Here is a tiny trained network, its code and every weight. The questions are about switching its units off for an input and a target symbol, where a switched-off unit gives its printed mean instead of its output.

import numpy as np


def w(rows, s, z=0):
    codes = np.array(rows[::2]) - 128.0
    scale = np.full(codes.shape[1], s)
    scale[-1] = z or s
    return codes * scale


def norm(h):
    return h / np.sqrt((h * h).mean(-1, keepdims=True) + 1e-5)


def f(y):
    return y / 2 * (1 + np.tanh(0.7978845608 * (y + 0.044715 * y**3)))


def softmax(a):
    e = np.exp(a - a.max(-1, keepdims=True))
    return e / e.sum(-1, keepdims=True)


def log_softmax(a):
    a = a - a.max(-1, keepdims=True)
    return a - np.log(np.exp(a).sum(-1, keepdims=True))


def net(x, mask):
    ids = ['ΘΛΩαδμτ'.index(c) for c in x.split()]
    T = len(ids)
    res = E[ids] + P[:T]
    r = norm(res)
    for j in range(3):
        rows = slice(2 * j, 2 * j + 2)
        q, k, v = (r @ M[0][rows].T for M in (Q, K, V))
        z = softmax(np.where(np.tri(T) > 0, q @ k.T / 2**0.5, -1e9)) @ v
        o = O[0][rows]
        res = res + np.where(mask[j], z, o[:, -1]) @ o[:, :-1]
    y = f(norm(res) @ A[0][:, :-1].T + A[0][:, -1])
    res = res + np.where(mask[3:19], y, B[0][:, -1]) @ B[0][:, :-1]
    return log_softmax(norm(res)[-1] @ U[:, :-1].T + U[:, -1])


Q, K, V, O, A, B = {}, {}, {}, {}, {}, {}
E = w([
[252,182,73,157,86],'Θ',
[165,128,140,150,104],'Λ',
[150,182,124,126,99],'Ω',
[154,142,118,124,204],'α',
[177,106,113,97,106],'δ',
[122,80,101,136,68],'μ',
[107,132,146,201,119],'τ',
],0.027)
P = w([
[93,109,253,98,118],'0',
[114,115,207,119,107],'1',
[123,121,183,130,135],'2',
[156,139,152,138,125],'3',
[148,149,133,137,142],'4',
[148,149,111,138,146],'5',
[151,150,82,142,163],'6',
[141,147,69,141,156],'7',
[130,149,45,142,154],'8',
],0.012)
Q[0] = w([
[108,64,176,94,162],'head 1',
[140,157,147,74,146],'head 1',
[111,124,54,171,159],'head 2',
[225,204,1,118,134],'head 2',
[151,105,185,174,101],'head 3',
[186,161,127,124,36],'head 3',
],0.015)
K[0] = w([
[111,128,249,165,99],'head 1',
[50,104,64,45,74],'head 1',
[178,144,69,121,141],'head 2',
[109,154,25,218,102],'head 2',
[163,70,206,214,89],'head 3',
[125,178,44,223,83],'head 3',
],0.012)
V[0] = w([
[229,11,181,136,192],'head 1',
[118,109,129,91,7],'head 1',
[97,157,107,210,156],'head 2',
[89,38,112,98,95],'head 2',
[140,142,174,225,113],'head 3',
[132,166,119,33,96],'head 3',
],0.011)
O[0] = w([
[164,45,124,81,163,125],'head 1',
[33,130,2,134,166,254],'head 1',
[99,22,165,195,87,100],'head 2',
[178,171,79,175,166,46],'head 2',
[70,75,114,119,82,255],'head 3',
[124,131,200,58,195,168],'head 3',
],0.0094,0.0057)
A[0] = w([
[47,105,98,124,159,2],'neuron 1',
[167,101,85,183,133,158],'neuron 2',
[115,141,158,250,163,80],'neuron 3',
[118,87,137,195,115,157],'neuron 4',
[166,115,123,133,189,155],'neuron 5',
[143,97,157,81,193,57],'neuron 6',
[150,197,112,142,178,60],'neuron 7',
[136,181,144,131,133,137],'neuron 8',
[117,100,134,64,169,70],'neuron 9',
[202,131,131,160,107,74],'neuron 10',
[104,133,69,139,124,127],'neuron 11',
[158,166,117,173,113,162],'neuron 12',
[173,126,175,97,147,235],'neuron 13',
[113,150,74,119,133,69],'neuron 14',
[119,106,82,140,165,39],'neuron 15',
[115,139,92,133,153,142],'neuron 16',
],0.018,0.005)
B[0] = w([
[120,161,147,198,172,175],'neuron 1',
[104,211,39,115,82,223],'neuron 2',
[19,23,129,190,64,146],'neuron 3',
[144,121,116,161,35,202],'neuron 4',
[94,131,255,119,35,141],'neuron 5',
[62,84,94,117,160,143],'neuron 6',
[231,92,143,88,70,172],'neuron 7',
[155,121,128,47,161,172],'neuron 8',
[140,97,31,101,217,157],'neuron 9',
[106,172,109,178,149,158],'neuron 10',
[165,92,155,138,144,255],'neuron 11',
[105,99,112,154,141,186],'neuron 12',
[112,89,130,235,219,167],'neuron 13',
[143,103,168,151,70,204],'neuron 14',
[174,221,198,88,127,157],'neuron 15',
[191,67,194,151,118,184],'neuron 16',
],0.0088,0.0066)
U = w([
[142,252,41,211,155,112],'Θ',
[107,138,120,127,115,1],'Λ',
[53,214,161,32,71,143],'Ω',
[117,91,247,153,159,142],'α',
[98,65,39,53,168,168],'δ',
[254,129,149,65,106,113],'μ',
[35,99,168,202,70,223],'τ',
],0.0071,0.0031)

Each question gives the input, a string of symbols that net reads in full, and the target symbol t.
The units are the heads (2 rows each of Q, K, V and O) and the neurons (one row each of A and B). Each row of codes is followed by its name. A weight is (code - 128) times the scale printed after its matrix; where a second scale follows, it is the last column's (O, A, B and U).
mask holds one flag per unit, heads first, then neurons. A switched-off unit (its flag False) gives its mean, the last column of its rows in O or B, instead of its output. The means were averaged over made-up inputs and are rounded, as every weight is.
A unit's drop is (log p(t) with every unit on - log p(t) with that unit switched off) / (log p(t) with every unit on - log p(t) with every unit switched off).
The circuit of an input: a set's keep is (log p(t) with only the set's units on - log p(t) with every unit switched off) / (log p(t) with every unit on - log p(t) with every unit switched off). Starting from the 12 units with the biggest drops (on a tie, the unit counted first), units are removed one at a time, each time the one whose removal leaves the highest keep (on an exact tie, the one counted first), for as long as the keep stays at least 0.8.
units of the circuit, in order: the units of the circuit, biggest drop first
k most important neurons: the k neurons with the biggest drops, biggest first
heads that matter: for each layer, one digit per head in row order, 1 if its drop is at least 0.15 and else 0, layers parted by /
drop of u: that unit's drop, to one decimal
input Θ τ μ Λ Ω Λ τ Λ α, target τ: units of the circuit, in order	head 2; neuron 5
input μ δ Λ α Λ Λ, target α: units of the circuit, in order	head 1
input Θ Ω μ Ω Λ μ α, target μ: heads that matter	000
input Ω δ δ Θ Ω, target δ: units of the circuit, in order	head 1; head 2; neuron 9; head 3
input δ Λ Λ, target μ: units of the circuit, in order	head 2; head 1
input Ω Θ δ Λ α Ω, target α: units of the circuit, in order	head 1; neuron 13
input Ω Ω α Ω τ Ω τ Ω, target τ: heads that matter	010
input μ Λ Λ Ω μ Θ Θ μ Ω, target μ: heads that matter	001
input Ω α Ω α Ω Ω Λ μ δ, target μ: heads that matter	011
input Λ Ω μ Ω μ α μ, target Θ: units of the circuit, in order	head 2; neuron 2
input Ω Ω μ Ω Ω μ Ω δ, target μ: units of the circuit, in order	head 2; neuron 5; head 3
input Ω μ μ μ α Ω δ Ω, target δ: units of the circuit, in order	head 1; head 2; neuron 9
input Ω μ Λ Θ Ω, target Ω: heads that matter	010
input Ω Ω Ω τ δ α, target α: 2 most important neurons	neuron 5; neuron 15
input Θ Ω Ω μ Ω τ δ, target τ: units of the circuit, in order	head 2
input τ Ω δ, target τ: heads that matter	011
input δ α Ω Ω, target α: 2 most important neurons	neuron 13; neuron 2
input δ μ Λ, target μ: heads that matter	010
input Ω τ Θ Λ Λ μ Ω μ α, target μ: heads that matter	000
input μ τ Ω Ω, target τ: most important neuron	neuron 2
input Ω μ Ω δ Ω Ω Ω Ω, target Ω: drop of head 1	0.3
